-0.11,0.15,-0.06,0.07,0.06,0.06 >> 0.06
115.559,-86.160,-128.785,-0.163 >> -0.163
99.95,20.78,-2.14,-141.74,61.06,24.28 >> 24.28
-17.4,0.0,8.0,16.9 >> 16.9
-7.3,-10.9,-14.0,-10.6,-15.4,-1.5,11.8 >> 11.8
172.741,-183.719,46.696,-20.846,1.815,9.362 >> 9.362
-0.4,-1.3,-0.5,1.2 >> 1.2
0.34,1.17,0.80,-1.71 >> -1.71
---
[[-114.198, -25.936, -48.438, -126.608, -29.034, 154.878],
 [94.697, 107.842, 38.666, 59.891, 31.004, -3.472],
 [-87.108, 57.492, 36.451, 40.235, 57.761, -132.754]] -> -114.198

[[0.00, -0.12, 0.08, 0.13],
 [-0.09, -0.03, 0.12, 0.08]] -> -0.03

[[-1.3, -1.4, -1.2, -0.7, -1.5, 1.4],
 [-1.3, -1.7, -1.2, -0.7, -1.0, 1.0],
 [-0.6, -1.4, -2.1, -0.1, 0.4, 1.4]] -> -1.5

[[-38.97, -147.74, 29.11, 76.41],
 [34.87, 21.44, 46.10, 111.43]] -> 21.44

[[-0.13, -0.04, 0.11, -0.07, 0.02],
 [-0.06, -0.12, -0.04, 0.12, -0.03]] -> -0.07

[1.142, -1.202, 1.234, 1.494, -0.733] -> 1.142

[4.74, 8.23, -0.82, 15.84, -16.72, 16.90] -> 4.74

[-0.90, -1.03, 0.68, 1.47] -> 0.68

[-18.56, 8.24, 12.08, 16.80, 9.20] -> 9.20

[-16.5, -3.9, 10.1, -14.7] -> -3.9
---
 406  -505    52   353   354   104   187
 317   838   254    24   237   330   -13
 139  -281   254   682   588   330   487
Out: -13

-254  -835  -104  -181   656   346  -169
-798    35   350  -335  -683  -352   118
 248  -612  -289    32   787   398  -210
Out: 118

6711  4790  4409  7039
6907  7945  3341  6926
4810  2996  5854  5532
Out: 6926

-300     3    -4   750   -70   -35
  30  -405   420   792  -377  -319
-443   939  -663    73   847   814
Out: -319

49  82  88  62  23
37  26  34  13  89
82  50  48  76  80
Out: 89

6  5  6  6  6  5
5  2  6  5  4  6
7  7  6  6  7  5
Out: 6

201   61  187   89
 75  214   41  211
114  203  118  192
Out: 211

545  792  692  596  404
 55  468  765  514  483
583  743  698  790  481
Out: 483

4  2  5  8  6  3
4  0  5  7  5  3
3  5  6  6  5  3
Out: 3
---
[[3 4 3 2 7 3 7]
 [7 5 7 6 2 6 5]
 [5 5 5 5 5 5 5]
 [5 5 6 4 4 4 6]
 [6 5 6 8 3 7 2]
 [5 5 5 6 4 6 4]
 [8 5 9 5 0 4 8]
 [5 5 5 6 5 6 3]] ⇒ 5

[[125 114 158  97  86  73  52]
 [ 85 125 107 202 101 146   8]
 [113  77  65  51  75  89 118]
 [ 64  59  34  78  64 115 109]
 [ 75  92  79  79 115  62 100]
 [ 21  68  46  83 109  68 107]] ⇒ 21

[[-251 -679 -351 -369 -109 -305 -147 -399  153 -189 -502 -314 -116 -438]
 [-212 -679 -276 -296 -158 -217 -190 -288  -40 -189 -642 -261 -218 -330]
 [-173 -679 -200 -224 -158 -195 -176 -177 -233 -253 -508 -208 -218 -222]
 [-212 -679 -125 -151 -232 -239 -248 -177 -233 -189 -377 -208 -184 -113]
 [-231 -679  -87 -296 -183 -129 -161 -121 -329 -317 -460   58 -353 -113]
 [-154 -679 -125  211 -306 -107 -277  157 -425 -125 -649 -261 -184  645]
 [-251 -679 -276 -296 -158 -261 -277 -288  -40 -157 -388 -261 -251 -330]
 [-154 -679 -276  138 -257 -217 -263  -65 -233  -30 -292 -368  -49 -113]
 [ -77 -679  -49  356 -381 -107 -277  157 -425 -157 -462 -208  -49  645]
 [-212 -679 -162 -369 -133 -239 -190 -177 -233 -317 -395  111 -319 -222]
 [-135 -679   27 -224 -208  -85 -205  -10 -425 -253 -592   58 -285  103]
 [-309 -679 -389 -296 -109 -305 -205 -399  732   34 -542 -421  -49 -438]] ⇒ -309

[[41 68 46 88 50 24]
 [60 60 58 66 46 50]
 [43 53 48 51 66 53]
 [67 54 62 50 50 65]
 [44 56 49 58 62 48]
 [41 65 47 79 53 30]
 [64 56 61 56 49 59]
 [70 54 65 49 48 67]
 [42 59 47 67 59 40]] ⇒ 42

[[17 43 80 90 94 92 95 95 93 94 93 92 94]
 [12 21 58 87 93 94 94 95 92 93 93 95 93]
 [10 10 13 22 59 87 93 94 94 92 92 95 94]
 [11 11 12 13 23 58 87 93 95 96 93 94 94]
 [11 12 12 11 11 20 53 84 92 93 94 93 95]] ⇒ 11

[[ -9 -22 -11  -2  11   5 -13 -30 -23  19 -33  10 -16   2  -6 -14]
 [ 13 -22  11 -27 -20 -21 -31   4  22 -13  34 -24  -3 -15 -12 -13]
 [ -3  17 -11  -2  27  -1  24 -17   8 -11  -5 -13 -10   7 -12  15]
 [  4  -5 -17  21 -40 -21 -10 -30 -13  -3  -5  16   7 -17 -42   0]
 [  4   1 -29 -13  -2   1 -29 -24  -6  26  11  -3 -19  -3  15   8]
 [-23 -24  -1   0 -30 -37 -29 -20 -27 -18   3 -24  13  14 -39 -24]
 [-10   7 -27  33   9 -21 -15 -14 -13 -38 -23  -5 -19 -34 -33  10]
 [ -7  -3 -22   5  -4 -15 -24 -22 -15  16  13  -3 -17   0   0   8]
 [ -7 -24  -4  -9  -7 -24 -31 -22 -10   6  16 -22  -1  14  -3  -9]
 [ -5 -36   1 -23  17   3 -36   1  -6  -6 -23 -19 -21 -15  30  -7]
 [-39 -16  10 -16 -15 -26   6 -23 -31 -21 -18 -28  18  36 -39 -29]] ⇒ -39

[[515 306 522 624 508 206 300 402 500 376]
 [438 439 619 695 339 377 423 469 395 391]
 [381 354 451 377 349 333 454 333 487 382]
 [525 370 401 428 528 405 307 456 451 376]
 [504 303 362 372 561 376 318 426 497 403]
 [518 434 436 474 464 422 297 471 429 355]
 [376 291 403 321 399 316 442 318 533 405]
 [335 461 469 289 221 255 570 223 394 316]
 [435 392 393 322 408 424 409 381 454 371]
 [483 762 214 240 559 569 462 435 301 511]
 [541 389 550 634 426 289 253 453 437 303]] ⇒ 541
---
[-7.45  0.06 -0.60  2.15  0.59] >> -0.60, 2.15

[[-4.47  4.23  5.67  3.80 -3.94]
 [-4.75  3.23 -2.46 -4.24  6.16]
 [ 6.05  5.32 -2.87  2.32  0.56]] >> -2.46, 6.16

[[ 2.09  1.67  0.68 -0.18  0.47 -1.40  0.02]
 [ 2.33  3.81  0.52  0.41  1.10 -2.73 -0.33]
 [ 3.16  7.07  0.80  2.26  1.93 -5.38 -0.28]] >> 0.41, 7.07

[-2.07  0.73  3.54  4.68  5.30] >> 3.54, 5.30

[ 7.16 -2.12 -7.08 -0.10 -4.49] >> -7.08, 7.16

[[-1.15  0.61  1.80 -0.53  3.94]
 [-0.19 -1.38  0.25  4.18  1.13]
 [ 0.78 -0.53 -2.47 -1.16 -5.47]] >> 0.25, 4.18

[ 1.09 -1.85  0.78 -4.09  2.51 -0.70  5.87] >> -4.09, 5.87

[[ 1.82  1.89 -2.28 -6.27 -5.71 -1.83 -5.11]
 [-0.01 -0.23  0.05  0.00 -0.33  0.16  0.35]
 [ 1.55 -0.85  2.44  3.34  5.70  1.38  3.52]] >> 0.00, 5.70
---
Input:  65  120  199  250   35  143
Output: 120
Input: 126  779  717  533   11  105  474
Output: 779
Input:  -1   -4  -29   -5   47
Output: -4
Input:  16  -36   29    1   42   32   17
Output: -36
Input:  66  162   48   27  199
Output: 162
Input:  148   619   787  -688   -91   237   155
Output: 619
Input: 218  108   58  145   75  112
Output: 108
